Here is a tiny trained network, its code and every weight. The questions are about switching its units off for an input and a target symbol, where a switched-off unit gives its printed mean instead of its output.

import numpy as np


def w(rows, s, z=0):
    codes = np.array(rows[::2]) - 128.0
    scale = np.full(codes.shape[1], s)
    scale[-1] = z or s
    return codes * scale


def norm(h):
    return h / np.sqrt((h * h).mean(-1, keepdims=True) + 1e-5)


def f(y):
    return np.maximum(y, 0)


def softmax(a):
    e = np.exp(a - a.max(-1, keepdims=True))
    return e / e.sum(-1, keepdims=True)


def log_softmax(a):
    a = a - a.max(-1, keepdims=True)
    return a - np.log(np.exp(a).sum(-1, keepdims=True))


def net(x, mask):
    ids = ['ΔΦΩαεζξτ'.index(c) for c in x.split()]
    T = len(ids)
    res = E[ids] + P[:T]
    u = 0
    for l in range(2):
        r = norm(res)
        for j in range(2):
            rows = slice(2 * j, 2 * j + 2)
            q, k, v = (r @ M[l][rows].T for M in (Q, K, V))
            z = softmax(np.where(np.tri(T) > 0, q @ k.T / 2**0.5, -1e9)) @ v
            o = O[l][rows]
            res = res + np.where(mask[u + j], z, o[:, -1]) @ o[:, :-1]
        u += 2
        y = f(norm(res) @ A[l][:, :-1].T + A[l][:, -1])
        res = res + np.where(mask[u : u + 16], y, B[l][:, -1]) @ B[l][:, :-1]
        u += 16
    return log_softmax(norm(res)[-1] @ U[:, :-1].T + U[:, -1])


Q, K, V, O, A, B = {}, {}, {}, {}, {}, {}
E = w([
[184,156,62,78,116,163,84,128,131],'Δ',
[124,74,140,92,161,106,207,178,150],'Φ',
[123,43,161,216,120,182,215,93,98],'Ω',
[138,101,91,144,209,203,122,94,167],'α',
[130,87,52,159,75,226,119,161,164],'ε',
[203,151,255,149,75,115,124,126,147],'ζ',
[134,69,90,19,135,160,141,129,77],'ξ',
[108,135,122,163,137,165,99,230,104],'τ',
],0.0096)
P = w([
[105,76,42,118,140,58,114,54,176],'0',
[173,72,103,127,98,180,146,155,141],'1',
[161,70,108,115,123,195,143,158,165],'2',
[175,106,144,131,113,206,172,163,127],'3',
[175,112,135,139,131,217,169,168,140],'4',
[174,116,177,167,129,214,183,166,91],'5',
[166,101,141,158,158,221,161,170,119],'6',
[169,104,158,176,134,234,172,195,92],'7',
[178,61,151,165,162,253,171,192,99],'8',
],0.0056)
Q[0] = w([
[159,177,254,148,108,50,117,106,152],'0.h0',
[138,179,217,128,94,70,95,122,133],'0.h0',
[157,185,218,104,108,59,94,87,164],'0.h1',
[166,148,144,122,93,41,134,100,154],'0.h1',
],0.056)
K[0] = w([
[95,101,21,94,135,141,87,122,136],'0.h0',
[106,106,40,79,180,136,122,120,136],'0.h0',
[155,137,253,177,91,163,152,86,75],'0.h1',
[186,101,185,158,142,192,199,154,134],'0.h1',
],0.036)
V[0] = w([
[85,78,76,134,101,42,117,2,29],'0.h0',
[250,94,187,127,97,84,59,77,249],'0.h0',
[132,125,151,94,138,136,120,82,162],'0.h1',
[124,134,156,82,133,213,126,140,147],'0.h1',
],0.0086)
O[0] = w([
[102,254,87,140,137,91,203,119,160,2],'0.h0',
[253,43,111,171,171,81,161,118,173,235],'0.h0',
[101,128,117,144,132,118,116,142,143,152],'0.h1',
[167,114,139,112,152,98,96,144,133,149],'0.h1',
],0.006,0.0073)
A[0] = w([
[111,158,120,94,135,67,129,146,135,63],'0.n0',
[93,125,67,142,113,208,147,157,110,4],'0.n1',
[84,165,117,131,135,93,36,193,81,80],'0.n2',
[181,146,81,7,99,112,95,65,42,76],'0.n3',
[44,88,109,187,142,81,116,57,134,70],'0.n4',
[118,143,114,90,74,132,132,105,101,96],'0.n5',
[90,128,146,164,196,147,112,190,84,104],'0.n6',
[153,127,168,129,126,142,113,149,121,86],'0.n7',
[87,153,116,190,118,158,129,163,151,148],'0.n8',
[140,159,177,88,116,132,101,127,118,106],'0.n9',
[144,158,105,118,204,175,91,99,105,66],'0.n10',
[83,94,193,92,171,172,120,157,113,90],'0.n11',
[115,163,103,157,161,196,91,111,101,94],'0.n12',
[126,146,41,114,28,125,66,137,141,70],'0.n13',
[87,108,109,73,145,145,183,101,81,56],'0.n14',
[97,88,137,18,152,50,173,152,87,86],'0.n15',
],0.018,0.0035)
B[0] = w([
[133,185,95,124,176,124,115,121,72,138],'0.n0',
[93,108,142,176,112,177,74,31,125,237],'0.n1',
[114,132,206,130,141,94,106,253,75,167],'0.n2',
[140,68,105,15,141,140,133,123,57,168],'0.n3',
[75,108,216,169,106,132,203,157,174,148],'0.n4',
[142,85,149,107,113,84,144,124,109,146],'0.n5',
[173,145,164,142,167,166,91,144,79,202],'0.n6',
[162,110,113,113,87,141,115,123,116,195],'0.n7',
[132,124,137,165,140,116,94,89,88,185],'0.n8',
[174,84,105,130,108,107,142,96,119,155],'0.n9',
[188,140,194,78,140,123,104,103,162,167],'0.n10',
[201,108,126,192,179,123,128,159,165,251],'0.n11',
[162,143,152,123,150,181,64,113,163,193],'0.n12',
[107,151,38,139,85,139,48,164,93,170],'0.n13',
[104,134,155,109,174,133,169,70,118,170],'0.n14',
[181,138,99,199,216,118,155,91,142,157],'0.n15',
],0.023,0.011)
Q[1] = w([
[51,236,145,166,125,63,167,91,74],'1.h0',
[109,131,129,135,149,180,81,20,136],'1.h0',
[2,166,184,213,61,188,56,201,146],'1.h1',
[163,128,160,87,187,136,167,45,141],'1.h1',
],0.032)
K[1] = w([
[2,108,107,102,201,159,131,177,147],'1.h0',
[94,170,182,127,222,155,52,46,112],'1.h0',
[188,31,92,99,165,225,90,58,99],'1.h1',
[90,146,182,154,99,112,144,108,160],'1.h1',
],0.033)
V[1] = w([
[155,161,115,106,66,166,177,81,118],'1.h0',
[169,220,168,93,123,182,136,153,218],'1.h0',
[144,43,141,100,97,113,64,157,167],'1.h1',
[61,2,140,61,136,157,153,167,209],'1.h1',
],0.025)
O[1] = w([
[203,174,132,135,68,171,131,113,151,143],'1.h0',
[163,127,131,77,153,151,60,108,228,120],'1.h0',
[167,164,133,176,57,39,55,117,145,123],'1.h1',
[253,204,41,139,118,127,41,71,82,5],'1.h1',
],0.011,0.012)
A[1] = w([
[114,113,123,4,70,126,68,172,95,72],'1.n0',
[130,157,110,124,151,172,158,117,149,70],'1.n1',
[121,188,91,166,195,39,147,156,155,2],'1.n2',
[169,154,104,131,131,110,128,101,120,88],'1.n3',
[119,122,167,130,192,132,120,141,111,133],'1.n4',
[127,129,126,129,128,128,127,128,129,122],'1.n5',
[120,95,141,154,102,111,164,109,160,51],'1.n6',
[100,103,123,78,133,161,157,146,123,7],'1.n7',
[87,97,135,125,131,88,127,134,106,117],'1.n8',
[83,111,60,150,70,147,68,131,155,1],'1.n9',
[126,144,96,141,127,157,149,148,89,104],'1.n10',
[142,181,63,94,116,112,105,160,126,10],'1.n11',
[160,105,78,69,136,100,134,110,85,136],'1.n12',
[154,137,139,130,128,156,144,171,139,88],'1.n13',
[119,130,149,98,141,136,98,115,212,54],'1.n14',
[92,104,145,122,114,77,99,162,141,50],'1.n15',
],0.027,0.0037)
B[1] = w([
[240,252,153,215,123,225,135,122,211,170],'1.n0',
[126,84,130,129,119,89,33,146,136,154],'1.n1',
[118,101,63,255,240,60,196,193,207,148],'1.n2',
[73,152,173,126,92,79,154,160,181,185],'1.n3',
[233,160,100,121,82,101,110,135,119,250],'1.n4',
[130,126,128,129,128,130,127,126,128,128],'1.n5',
[97,177,170,144,135,120,88,72,118,198],'1.n6',
[116,149,60,178,47,128,88,122,151,178],'1.n7',
[131,177,145,78,131,126,93,177,138,170],'1.n8',
[149,39,52,148,101,146,86,97,173,163],'1.n9',
[146,80,110,68,144,95,96,119,140,152],'1.n10',
[87,205,120,134,59,229,153,193,140,147],'1.n11',
[128,125,108,71,179,138,205,78,53,191],'1.n12',
[82,115,170,141,141,97,124,95,107,178],'1.n13',
[102,133,136,26,129,84,120,156,185,190],'1.n14',
[155,155,136,114,102,138,82,197,48,159],'1.n15',
],0.026,0.013)
U = w([
[133,126,167,24,143,91,93,133,221,106],'Δ',
[106,38,28,147,67,148,72,127,144,59],'Φ',
[139,103,91,44,175,112,159,83,41,224],'Ω',
[174,222,80,136,91,215,165,143,149,169],'α',
[94,156,217,187,136,154,123,2,114,59],'ε',
[138,142,83,214,198,54,187,163,192,233],'ζ',
[76,91,170,110,79,146,220,185,134,182],'ξ',
[144,147,146,129,143,116,49,238,30,9],'τ',
],0.0066,0.0013)

Each question gives the input, a string of symbols that net reads in full, and the target symbol t.
The units are the heads (2 rows each of Q, K, V and O) and the neurons (one row each of A and B). Each row of codes is followed by its name. A weight is (code - 128) times the scale printed after its matrix; where a second scale follows, it is the last column's (O, A, B and U).
mask holds one flag per unit, layer by layer, with each layer's heads first. A switched-off unit (its flag False) gives its mean, the last column of its rows in O or B, instead of its output. The means were averaged over made-up inputs and are rounded, as every weight is.
A unit's drop is (log p(t) with every unit on - log p(t) with that unit switched off) / (log p(t) with every unit on - log p(t) with every unit switched off).
The circuit of an input: a set's keep is (log p(t) with only the set's units on - log p(t) with every unit switched off) / (log p(t) with every unit on - log p(t) with every unit switched off). Starting from the 12 units with the biggest drops (on a tie, the unit counted first), units are removed one at a time, each time the one whose removal leaves the highest keep (on an exact tie, the one counted first), for as long as the keep stays at least 0.8.
circuit, biggest first: the units of the circuit, biggest drop first
unit that matters most: the unit with the biggest drop
k most important neurons: the k neurons with the biggest drops, biggest first
k most important neurons of layer l: the k neurons of layer l with the biggest drops, biggest first
which heads matter: for each layer, one digit per head in row order, 1 if its drop is at least 0.15 and else 0, layers parted by /
input Φ ξ Ω, target ε: circuit, biggest first => 0.h0, 0.n1, 0.n14
input τ α Δ τ ξ ζ Δ ε, target τ: circuit, biggest first => 1.n15, 1.h0, 1.h1
input Ω Ω τ ε α ζ Φ, target Ω: 2 most important neurons => 0.n4, 1.n12
input Φ α Ω Δ ζ, target Φ: which heads matter => 10 / 01
input α Ω ε Ω Ω ζ Δ Φ, target α: unit that matters most => 1.h1
input τ α Ω Δ, target α: circuit, biggest first => 1.n0, 0.n3
input ζ ξ ε ζ α Δ Δ Δ, target α: circuit, biggest first => 0.n11, 0.n15, 1.n0
input τ Ω Δ ξ Ω Ω α, target Δ: circuit, biggest first => 0.n10, 1.n14
input ε Ω Φ τ ε ξ ζ ξ Φ, target ε: which heads matter => 10 / 10
input Ω ε Ω α Ω ξ ξ Φ ζ, target Ω: 3 most important neurons => 0.n9, 0.n4, 1.n12
input Φ Δ Ω Ω Δ τ ζ τ, target Φ: 4 most important neurons => 1.n7, 0.n15, 0.n0, 0.n2
input ζ ε Ω ε α Ω Ω Δ α, target ζ: 4 most important neurons => 0.n1, 0.n12, 0.n6, 1.n2
input Φ Ω Ω ζ, target Φ: 2 most important neurons of layer 1 => 1.n7, 1.n1
input α Δ ζ Ω, target α: 3 most important neurons => 0.n4, 0.n1, 0.n11
input α Ω ε Φ α ζ, target α: 2 most important neurons => 0.n4, 0.n1
input ξ Ω ζ ξ Δ Φ α, target ξ: unit that matters most => 0.h0
input Δ ζ Δ, target Δ: 2 most important neurons of layer 0 => 0.n1, 0.n8
input Ω ξ τ α, target Δ: which heads matter => 10 / 00
input Δ τ τ ζ Δ τ α τ τ, target Δ: which heads matter => 10 / 10
input Ω Ω τ Δ Ω α ζ ξ ε, target Ω: which heads matter => 10 / 01
input τ α Ω ζ τ α ζ, target τ: 2 most important neurons => 0.n2, 0.n9
input Δ ζ Ω ζ Δ τ Φ ξ ζ, target Δ: unit that matters most => 0.h0
input ξ Ω ε Ω Δ Ω Ω τ ζ, target ξ: 3 most important neurons of layer 0 => 0.n1, 0.n12, 0.n6
input ε Ω τ α α Ω ζ τ, target ε: which heads matter => 10 / 11
input Δ α ζ Ω Φ Ω Ω α Ω, target Δ: which heads matter => 00 / 10
input τ ζ Ω, target τ: which heads matter => 10 / 10
input Ω α ε, target Φ: unit that matters most => 0.n13
input ξ ζ ξ τ τ, target ξ: which heads matter => 10 / 01
input α Δ τ Φ ε ζ ξ α, target α: 2 most important neurons of layer 0 => 0.n4, 0.n1
